Here is a tiny trained network, its code and every weight. The questions are about switching its units off for an input and a target symbol, where a switched-off unit gives its printed mean instead of its output.

import numpy as np


def w(rows, s, z=0):
    codes = np.array(rows[::2]) - 128.0
    scale = np.full(codes.shape[1], s)
    scale[-1] = z or s
    return codes * scale


def f(y):
    return np.maximum(y, 0)


def softmax(a):
    e = np.exp(a - a.max(-1, keepdims=True))
    return e / e.sum(-1, keepdims=True)


def log_softmax(a):
    a = a - a.max(-1, keepdims=True)
    return a - np.log(np.exp(a).sum(-1, keepdims=True))


def net(x, mask):
    ids = ['αγεθξσφω'.index(c) for c in x.split()]
    T = len(ids)
    res = E[ids] + P[:T]
    r = res
    for j in range(3):
        rows = slice(3 * j, 3 * j + 3)
        q, k, v = (r @ M[0][rows].T for M in (Q, K, V))
        z = softmax(np.where(np.tri(T) > 0, q @ k.T / 3**0.5, -1e9)) @ v
        o = O[0][rows]
        res = res + np.where(mask[j], z, o[:, -1]) @ o[:, :-1]
    y = f(res @ A[0][:, :-1].T + A[0][:, -1])
    res = res + np.where(mask[3:27], y, B[0][:, -1]) @ B[0][:, :-1]
    return log_softmax(res[-1] @ U[:, :-1].T + U[:, -1])


Q, K, V, O, A, B = {}, {}, {}, {}, {}, {}
E = w([
[183,140,209,33,205,95,117,127,195,72,154,136],'α',
[79,110,101,246,144,3,120,179,177,108,39,88],'γ',
[207,91,89,184,81,18,128,209,154,122,148,100],'ε',
[141,70,26,128,128,129,146,150,125,84,100,67],'θ',
[107,64,72,137,40,88,127,82,124,52,145,66],'ξ',
[146,85,194,92,148,141,239,157,187,138,140,239],'σ',
[77,56,207,99,149,98,161,81,169,135,196,201],'φ',
[87,95,125,80,179,131,158,90,185,235,168,20],'ω',
],0.019)
P = w([
[204,203,24,181,165,136,144,18,213,148,129,215],'0',
[202,145,88,67,201,54,168,31,17,158,70,144],'1',
[182,110,90,109,155,82,151,54,106,152,61,115],'2',
[171,163,74,123,128,159,113,67,134,143,147,152],'3',
[147,111,133,66,147,95,150,92,28,142,93,95],'4',
[124,78,142,105,112,101,148,138,147,126,76,70],'5',
[110,139,115,121,88,196,97,143,145,124,182,113],'6',
[85,86,170,58,93,142,136,166,61,130,120,63],'7',
[71,43,168,108,69,147,131,212,193,115,107,35],'8',
[63,104,150,71,48,228,95,189,97,118,190,66],'9',
[27,46,193,63,39,170,112,245,132,120,142,17],'10',
],0.012)
Q[0] = w([
[94,97,52,197,67,127,82,155,136,93,8,149],'h1',
[173,129,130,87,170,150,110,128,210,54,121,154],'h1',
[151,245,141,130,132,221,78,117,94,152,217,208],'h1',
[76,212,42,217,98,166,32,123,30,125,108,75],'h2',
[103,38,65,181,103,82,138,108,122,224,108,32],'h2',
[145,148,143,160,129,217,99,94,87,175,228,225],'h2',
[127,137,193,75,159,81,135,140,143,58,108,155],'h3',
[116,23,71,130,129,49,167,156,152,150,42,41],'h3',
[164,193,84,186,122,158,51,176,81,149,38,20],'h3',
],0.013)
K[0] = w([
[214,217,88,175,150,81,126,68,122,97,152,165],'h1',
[87,105,145,127,94,198,124,194,100,98,160,141],'h1',
[154,124,164,83,146,84,138,119,28,139,114,129],'h1',
[200,165,92,132,142,89,125,112,92,128,77,158],'h2',
[172,171,69,182,168,147,175,64,198,121,132,163],'h2',
[143,145,149,101,166,99,182,133,53,153,119,131],'h2',
[94,54,166,148,84,169,122,202,137,125,132,107],'h3',
[117,183,55,188,99,173,98,104,251,108,171,163],'h3',
[194,139,117,132,142,93,112,55,142,93,74,170],'h3',
],0.016)
V[0] = w([
[125,142,79,117,206,127,125,105,130,56,147,31],'h1',
[84,162,182,90,113,102,72,97,164,103,171,61],'h1',
[131,106,55,121,52,164,188,136,109,131,165,73],'h1',
[172,64,32,106,118,95,96,132,114,118,144,62],'h2',
[119,149,118,113,76,126,179,49,104,9,121,137],'h2',
[60,59,118,169,103,31,73,38,117,214,225,147],'h2',
[80,91,127,157,116,145,93,106,115,3,69,164],'h3',
[9,202,137,171,249,147,125,98,148,171,92,67],'h3',
[154,148,164,22,167,140,83,102,183,62,159,86],'h3',
],0.0081)
O[0] = w([
[147,95,132,116,85,131,147,66,125,122,31,108,132],'h1',
[170,114,82,163,174,87,120,17,137,103,99,145,144],'h1',
[168,128,127,117,113,102,217,127,143,147,67,152,73],'h1',
[101,147,134,138,112,147,170,199,160,140,98,196,76],'h2',
[142,161,140,200,117,198,101,129,225,57,94,139,166],'h2',
[76,2,117,88,124,101,116,129,166,57,143,181,227],'h2',
[114,121,183,105,142,189,36,133,134,144,95,152,48],'h3',
[153,135,104,56,87,92,87,170,175,174,120,87,58],'h3',
[149,251,88,78,123,95,126,95,132,19,120,181,254],'h3',
],0.0097,0.0067)
A[0] = w([
[103,113,149,148,137,168,164,55,155,118,97,74,68],'n1',
[133,127,133,244,178,133,85,107,75,162,144,19,88],'n2',
[75,136,203,169,160,166,46,140,137,114,76,168,44],'n3',
[133,204,83,135,123,70,169,186,108,164,127,29,104],'n4',
[122,132,28,129,94,88,140,134,114,197,115,105,1],'n5',
[157,110,80,193,156,124,105,69,83,150,138,135,144],'n6',
[111,79,118,223,84,139,205,95,48,184,135,144,69],'n7',
[107,103,80,206,102,137,45,150,63,78,167,113,125],'n8',
[151,107,103,122,63,136,12,137,120,195,57,54,91],'n9',
[116,150,70,172,128,133,112,107,40,141,123,142,26],'n10',
[104,145,71,122,121,156,83,205,135,128,143,116,103],'n11',
[122,90,180,89,180,174,60,121,100,110,165,174,69],'n12',
[103,150,152,112,184,114,72,90,173,176,184,204,41],'n13',
[143,173,214,81,181,169,125,160,138,200,149,133,98],'n14',
[108,73,140,133,138,146,167,156,128,152,142,195,90],'n15',
[172,121,193,190,96,199,126,88,147,145,47,122,120],'n16',
[128,120,161,156,120,148,165,161,140,106,93,77,155],'n17',
[143,212,195,165,136,154,135,156,152,127,137,165,120],'n18',
[146,198,173,157,55,218,149,132,88,254,30,112,52],'n19',
[131,122,127,147,108,80,141,165,118,129,30,210,57],'n20',
[137,145,171,98,93,81,96,85,98,108,147,133,86],'n21',
[122,137,16,151,66,104,124,133,102,184,156,28,30],'n22',
[95,87,169,97,114,133,121,168,126,138,105,127,93],'n23',
[138,71,127,148,119,66,127,58,129,110,124,103,123],'n24',
],0.0089,0.0073)
B[0] = w([
[156,148,86,102,146,94,126,163,94,120,128,154,168],'n1',
[158,89,152,107,116,94,120,84,61,162,213,124,163],'n2',
[136,160,99,99,126,139,125,156,100,146,181,133,150],'n3',
[115,149,136,133,133,168,95,105,120,81,124,146,192],'n4',
[36,102,189,172,132,177,93,115,143,105,128,138,155],'n5',
[79,97,133,126,87,106,156,168,98,108,183,85,161],'n6',
[91,169,127,139,139,179,148,169,171,156,128,114,159],'n7',
[168,135,87,78,162,90,140,151,126,167,103,160,189],'n8',
[146,178,115,116,153,142,86,98,223,188,146,117,152],'n9',
[97,135,149,127,98,142,136,134,163,188,85,136,142],'n10',
[141,135,126,108,120,100,162,101,90,150,111,120,149],'n11',
[93,122,172,182,120,134,157,88,150,123,93,95,237],'n12',
[128,111,158,157,106,131,127,159,94,108,76,106,205],'n13',
[88,110,89,128,93,173,159,174,208,147,87,131,174],'n14',
[148,166,111,117,127,139,101,78,153,110,118,75,201],'n15',
[220,114,163,136,125,127,113,103,102,166,96,187,182],'n16',
[156,141,145,146,140,120,149,148,98,172,137,161,173],'n17',
[106,110,81,120,129,120,146,156,83,157,122,105,188],'n18',
[58,69,133,152,105,1,142,98,115,85,98,70,161],'n19',
[121,117,117,99,145,154,83,137,124,139,176,126,170],'n20',
[121,137,126,168,123,152,134,155,155,159,131,131,205],'n21',
[160,123,202,195,158,125,126,105,110,106,99,128,171],'n22',
[120,165,115,128,121,138,105,81,96,126,127,153,164],'n23',
[113,160,114,122,118,177,103,183,110,130,160,136,250],'n24',
],0.0092,0.015)
U = w([
[168,152,133,139,105,70,156,110,116,146,22,102,105],'α',
[194,160,140,104,132,169,108,116,110,133,66,181,5],'γ',
[149,117,52,31,124,82,115,131,127,127,117,121,172],'ε',
[133,125,193,153,149,148,100,76,137,64,77,113,174],'θ',
[143,187,114,132,136,184,168,174,127,156,84,87,194],'ξ',
[175,254,102,127,121,124,99,87,106,99,60,76,150],'σ',
[174,169,131,99,132,138,78,90,152,169,81,88,32],'φ',
[189,155,138,124,132,120,125,94,67,139,134,94,66],'ω',
],0.0045,0.0024)

Each question gives the input, a string of symbols that net reads in full, and the target symbol t.
The units are the heads (3 rows each of Q, K, V and O) and the neurons (one row each of A and B). Each row of codes is followed by its name. A weight is (code - 128) times the scale printed after its matrix; where a second scale follows, it is the last column's (O, A, B and U).
mask holds one flag per unit, heads first, then neurons. A switched-off unit (its flag False) gives its mean, the last column of its rows in O or B, instead of its output. The means were averaged over made-up inputs and are rounded, as every weight is.
A unit's drop is (log p(t) with every unit on - log p(t) with that unit switched off) / (log p(t) with every unit on - log p(t) with every unit switched off).
The circuit of an input: a set's keep is (log p(t) with only the set's units on - log p(t) with every unit switched off) / (log p(t) with every unit on - log p(t) with every unit switched off). Starting from the 12 units with the biggest drops (on a tie, the unit counted first), units are removed one at a time, each time the one whose removal leaves the highest keep (on an exact tie, the one counted first), for as long as the keep stays at least 0.8.
units of the circuit, in order: the units of the circuit, biggest drop first
unit that matters most: the unit with the biggest drop
top k neurons: the k neurons with the biggest drops, biggest first
heads that matter: for each layer, one digit per head in row order, 1 if its drop is at least 0.15 and else 0, layers parted by /
drop of u: that unit's drop, to one decimal
input ω γ θ γ ε σ σ α σ ω, target θ: heads that matter : 001
input ε α θ, target ξ: units of the circuit, in order : [h3; n7]
input ω φ φ α θ θ α, target α: unit that matters most : h1
input ε γ α θ ξ α α, target γ: units of the circuit, in order : [h1; n16; h2; h3]
input φ ξ ε γ θ σ ω ω ε ω, target ε: heads that matter : 110
input θ α γ θ ε ξ, target α: heads that matter : 110
input ω α θ, target θ: heads that matter : 001
input σ θ ω ω σ φ φ ξ, target ω: units of the circuit, in order : [h2; n2; h3]
input φ ω ε ε α ξ α φ θ α θ, target ε: units of the circuit, in order : [h2; n8]
input α θ θ φ φ σ γ φ ω ξ, target σ: heads that matter : 011
input φ α ξ, target ε: heads that matter : 010
input γ ω α α θ, target φ: units of the circuit, in order : [h3; n9]
input α σ ω α σ γ σ, target ξ: heads that matter : 110
input ω α α α, target σ: units of the circuit, in order : [h3]
input ω ε α φ α α ω φ, target ε: units of the circuit, in order : [h3; h2]
input γ θ σ φ α α ξ φ φ α σ, target θ: heads that matter : 011
input σ θ γ, target ω: units of the circuit, in order : [n2; h2; h3]
input α α φ ω γ θ ω α σ α α, target ξ: units of the circuit, in order : [h2; n14; h1]
input θ α α, target α: units of the circuit, in order : [h2; h1; n19; h3]
input φ σ φ φ γ, target ε: heads that matter : 010
input φ α α α φ φ ε α, target θ: unit that matters most : n12
input θ φ α φ ω ξ α θ, target α: heads that matter : 110
input α ε ω σ θ θ α θ, target σ: heads that matter : 011
input γ σ φ α θ φ α α α, target σ: units of the circuit, in order : [h3; h2]
input σ α α ξ σ σ α α σ α θ, target ω: top 2 neurons : [n2; n22]
input γ φ σ ε, target φ: heads that matter : 001
input ε φ α σ ε σ ω θ σ ω, target ξ: top neuron : [n7]
input ξ α φ ε θ φ α γ ξ α, target γ: drop of h1 : 0.6
